Below are the code and all the weights of a small trained network. Each question names an input and a class and asks about switching units off, where a switched-off unit gives its printed mean instead of its output.

import numpy as np


def w(rows, s, z=0):
    codes = np.array(rows[::2]) - 128.0
    scale = np.full(codes.shape[1], s)
    scale[-1] = z or s
    return codes * scale


def norm(h):
    return h / np.sqrt((h * h).mean(-1, keepdims=True) + 1e-5)


def f(y):
    return np.maximum(y, 0)


def log_softmax(a):
    a = a - a.max(-1, keepdims=True)
    return a - np.log(np.exp(a).sum(-1, keepdims=True))


def net(x, mask):
    res = np.array(x, float).reshape(1, 8) / 4 @ E
    u = 0
    for l in range(4):
        y = f(norm(res) @ A[l][:, :-1].T + A[l][:, -1])
        res = res + np.where(mask[u : u + 5], y, B[l][:, -1]) @ B[l][:, :-1]
        u += 5
    return log_softmax(norm(res)[-1] @ U[:, :-1].T + U[:, -1])


A, B = {}, {}
E = w([
[205,158,238,208,81,141],'x0',
[111,163,123,100,181,222],'x1',
[202,217,123,76,119,178],'x2',
[233,12,38,103,202,234],'x3',
[2,200,99,126,138,201],'x4',
[152,9,63,141,70,219],'x5',
[103,143,158,161,217,107],'x6',
[104,61,72,3,39,110],'x7',
],0.0048)
A[0] = w([
[230,4,165,182,111,104,166],'0.n0',
[124,186,190,216,183,204,135],'0.n1',
[38,164,45,10,211,150,188],'0.n2',
[103,139,140,59,1,83,5],'0.n3',
[12,108,83,124,158,158,225],'0.n4',
],0.0062,0.0025)
B[0] = w([
[173,140,222,134,160,18,224],'0.n0',
[141,209,94,87,163,254,216],'0.n1',
[146,20,184,188,168,212,253],'0.n2',
[229,101,171,73,122,105,174],'0.n3',
[116,190,212,102,83,234,231],'0.n4',
],0.007,0.0054)
A[1] = w([
[128,123,212,62,145,148,211],'1.n0',
[2,174,203,105,133,86,233],'1.n1',
[188,225,153,104,140,149,248],'1.n2',
[192,97,113,174,110,85,235],'1.n3',
[150,115,221,133,127,113,46],'1.n4',
],0.008,0.0016)
B[1] = w([
[137,78,133,159,145,138,249],'1.n0',
[73,124,113,201,138,254,222],'1.n1',
[149,16,185,137,123,160,253],'1.n2',
[72,176,231,169,156,140,193],'1.n3',
[136,60,76,76,45,112,200],'1.n4',
],0.0088,0.006)
A[2] = w([
[80,105,192,165,238,170,250],'2.n0',
[81,169,82,15,12,188,4],'2.n1',
[237,168,229,95,3,133,92],'2.n2',
[84,113,196,228,227,102,231],'2.n3',
[31,25,170,173,104,107,152],'2.n4',
],0.0051,0.0016)
B[2] = w([
[86,175,170,47,121,210,254],'2.n0',
[59,144,71,192,122,76,143],'2.n1',
[159,163,7,121,55,32,197],'2.n2',
[41,146,46,90,220,201,219],'2.n3',
[189,255,178,76,130,97,207],'2.n4',
],0.0065,0.0068)
A[3] = w([
[114,138,126,123,170,96,112],'3.n0',
[129,233,176,198,76,93,202],'3.n1',
[164,95,94,74,82,131,250],'3.n2',
[252,47,137,91,133,199,211],'3.n3',
[80,202,183,115,113,158,167],'3.n4',
],0.011,0.0024)
B[3] = w([
[76,163,84,62,194,82,133],'3.n0',
[67,98,147,9,85,254,163],'3.n1',
[29,45,189,237,152,210,170],'3.n2',
[34,235,87,114,148,134,248],'3.n3',
[194,91,161,55,159,153,195],'3.n4',
],0.0054,0.013)
U = w([
[171,102,158,135,34,71,192],'0',
[164,185,98,174,144,99,56],'1',
[152,152,43,128,130,87,3],'2',
[102,93,55,183,86,102,31],'3',
[107,126,137,140,171,48,116],'4',
[79,137,137,115,132,252,197],'5',
],0.016,0.0051)

Each question gives the input, the list of numbers given to net, and the class t.
The units are the neurons (one row each of A and B). Each row of codes is followed by its name. A weight is (code - 128) times the scale printed after its matrix; where a second scale follows, it is the last column's (A, B and U).
mask holds one flag per neuron, layer by layer. A switched-off neuron (its flag False) gives its mean, the last column of its row in B, instead of its output. The means were averaged over made-up inputs and are rounded, as every weight is.
A unit's drop is (log p(t) with every unit on - log p(t) with that unit switched off) / (log p(t) with every unit on - log p(t) with every unit switched off).
The circuit of an input: a set's keep is (log p(t) with only the set's units on - log p(t) with every unit switched off) / (log p(t) with every unit on - log p(t) with every unit switched off). Starting from the 12 units with the biggest drops (on a tie, the unit counted first), units are removed one at a time, each time the one whose removal leaves the highest keep (on an exact tie, the one counted first), for as long as the keep stays at least 0.8.
units of the circuit, in order: the units of the circuit, biggest drop first
unit that matters most: the unit with the biggest drop
top k neurons: the k neurons with the biggest drops, biggest first
k most important neurons of layer l: the k neurons of layer l with the biggest drops, biggest first
drop of u: that unit's drop, to one decimal
input [-7,-6,6,-8,-8,-3,-2,1], class 0: unit that matters most -> 0.n3
input [4,-4,-1,-5,4,-4,-8,8], class 0: units of the circuit, in order -> [0.n3; 2.n2]
input [-1,-2,-5,-3,-7,-4,3,4], class 4: units of the circuit, in order -> [0.n4; 0.n1]
input [8,-2,0,-6,-2,-1,6,6], class 0: units of the circuit, in order -> [1.n4; 2.n2]
input [8,1,-1,3,-5,8,1,-3], class 0: top 3 neurons -> [0.n0; 1.n1; 1.n4]
input [0,3,3,-4,-4,-4,-4,1], class 0: 2 most important neurons of layer 2 -> [2.n3; 2.n2]
input [5,-1,7,3,-2,8,-3,6], class 3: 3 most important neurons of layer 2 -> [2.n2; 2.n0; 2.n4]
input [-4,0,-1,0,-5,1,0,0], class 4: top 2 neurons -> [0.n0; 1.n1]
input [-2,-5,4,-3,3,5,-1,5], class 3: 3 most important neurons of layer 2 -> [2.n2; 2.n0; 2.n1]
input [-1,-1,5,5,-7,-8,-2,-7], class 1: 3 most important neurons of layer 3 -> [3.n1; 3.n2; 3.n4]
input [-1,-6,0,1,-2,6,6,5], class 0: 2 most important neurons of layer 0 -> [0.n0; 0.n2]
input [-2,-4,-5,-2,-3,4,-5,-3], class 0: top 2 neurons -> [0.n0; 1.n4]
input [-8,1,7,-8,-7,6,-7,4], class 0: 2 most important neurons of layer 2 -> [2.n2; 2.n3]
input [8,-7,-2,8,1,-8,-8,-1], class 0: unit that matters most -> 0.n0
input [6,-8,-7,8,-2,-2,6,-3], class 4: drop of 0.n0 -> 0.4
input [6,-1,7,-1,-5,3,8,7], class 0: drop of 2.n4 -> 0.0
input [-4,-3,0,1,-8,4,7,7], class 4: drop of 0.n4 -> 0.1
